Below are the code and all the weights of a small trained network. Each question names an input and a class and asks about switching units off, where a switched-off unit gives its printed mean instead of its output.

import numpy as np


def w(rows, s, z=0):
    codes = np.array(rows[::2]) - 128.0
    scale = np.full(codes.shape[1], s)
    scale[-1] = z or s
    return codes * scale


def f(y):
    return np.maximum(y, 0)


def log_softmax(a):
    a = a - a.max(-1, keepdims=True)
    return a - np.log(np.exp(a).sum(-1, keepdims=True))


def net(x, mask):
    res = np.array(x, float).reshape(1, 3) / 4 @ E
    y = f(res @ A[0][:, :-1].T + A[0][:, -1])
    res = res + np.where(mask, y, B[0][:, -1]) @ B[0][:, :-1]
    return log_softmax(res[-1] @ U[:, :-1].T + U[:, -1])


A, B = {}, {}
E = w([
[246,99,66,220,129,193,142],'x0',
[38,52,87,164,131,83,156],'x1',
[111,163,48,73,13,99,120],'x2',
],0.012)
A[0] = w([
[75,116,115,111,100,100,135,129],'neuron 0',
[163,140,100,103,49,112,135,240],'neuron 1',
[90,136,145,156,190,133,124,253],'neuron 2',
[166,143,162,153,165,139,136,253],'neuron 3',
[112,155,200,77,138,123,121,182],'neuron 4',
[146,94,83,248,167,114,142,103],'neuron 5',
[70,149,68,65,6,93,125,191],'neuron 6',
[91,100,58,169,106,104,138,211],'neuron 7',
[94,118,87,118,143,201,125,48],'neuron 8',
[173,189,135,82,77,124,130,124],'neuron 9',
[148,158,214,99,179,91,132,152],'neuron 10',
],0.016,0.0038)
B[0] = w([
[116,90,130,123,67,56,140,176],'neuron 0',
[80,200,65,177,161,179,97,200],'neuron 1',
[166,138,183,71,81,64,118,175],'neuron 2',
[176,163,159,108,186,151,112,186],'neuron 3',
[110,203,91,37,143,132,156,194],'neuron 4',
[229,64,144,207,198,166,132,198],'neuron 5',
[30,53,4,100,173,169,200,252],'neuron 6',
[100,32,173,124,106,67,119,182],'neuron 7',
[82,102,161,81,174,181,105,135],'neuron 8',
[119,216,136,207,47,91,72,196],'neuron 9',
[147,148,155,12,127,179,170,191],'neuron 10',
],0.018,0.024)
U = w([
[122,254,99,161,96,161,92,33],'0',
[33,135,24,153,106,138,182,152],'1',
[209,127,167,183,199,151,124,251],'2',
[150,204,173,72,122,117,170,134],'3',
[128,88,174,139,112,51,165,26],'4',
],0.01,0.0033)

Each question gives the input, the list of numbers given to net, and the class t.
The units are the neurons (one row each of A and B). Each row of codes is followed by its name. A weight is (code - 128) times the scale printed after its matrix; where a second scale follows, it is the last column's (A, B and U).
mask holds one flag per neuron, in row order. A switched-off neuron (its flag False) gives its mean, the last column of its row in B, instead of its output. The means were averaged over made-up inputs and are rounded, as every weight is.
A unit's drop is (log p(t) with every unit on - log p(t) with that unit switched off) / (log p(t) with every unit on - log p(t) with every unit switched off).
The circuit of an input: a set's keep is (log p(t) with only the set's units on - log p(t) with every unit switched off) / (log p(t) with every unit on - log p(t) with every unit switched off). Starting from all 11 units, units are removed one at a time, each time the one whose removal leaves the highest keep (on an exact tie, the one counted first), for as long as the keep stays at least 0.8.
units of the circuit, in order: the units of the circuit, biggest drop first
top k neurons: the k neurons with the biggest drops, biggest first
drop of u: that unit's drop, to one decimal
input [4,7,-1], class 2: units of the circuit, in order -> [neuron 5]
input [0,-7,-2], class 3: top 2 neurons -> [neuron 1; neuron 10]
input [2,-4,-1], class 0: top 2 neurons -> [neuron 5; neuron 6]
input [-1,3,0], class 4: top 3 neurons -> [neuron 6; neuron 1; neuron 4]
input [4,-8,-2], class 0: top 3 neurons -> [neuron 5; neuron 9; neuron 7]
input [-2,-7,3], class 0: top 2 neurons -> [neuron 9; neuron 7]
input [-2,-6,-1], class 3: top 2 neurons -> [neuron 10; neuron 1]
input [8,-3,5], class 0: top 2 neurons -> [neuron 6; neuron 1]
input [0,-4,2], class 0: top 2 neurons -> [neuron 6; neuron 9]
input [4,-6,2], class 0: drop of neuron 7 -> 0.0
input [1,8,-2], class 4: drop of neuron 7 -> 0.2
input [3,-2,2], class 0: drop of neuron 6 -> 1.0
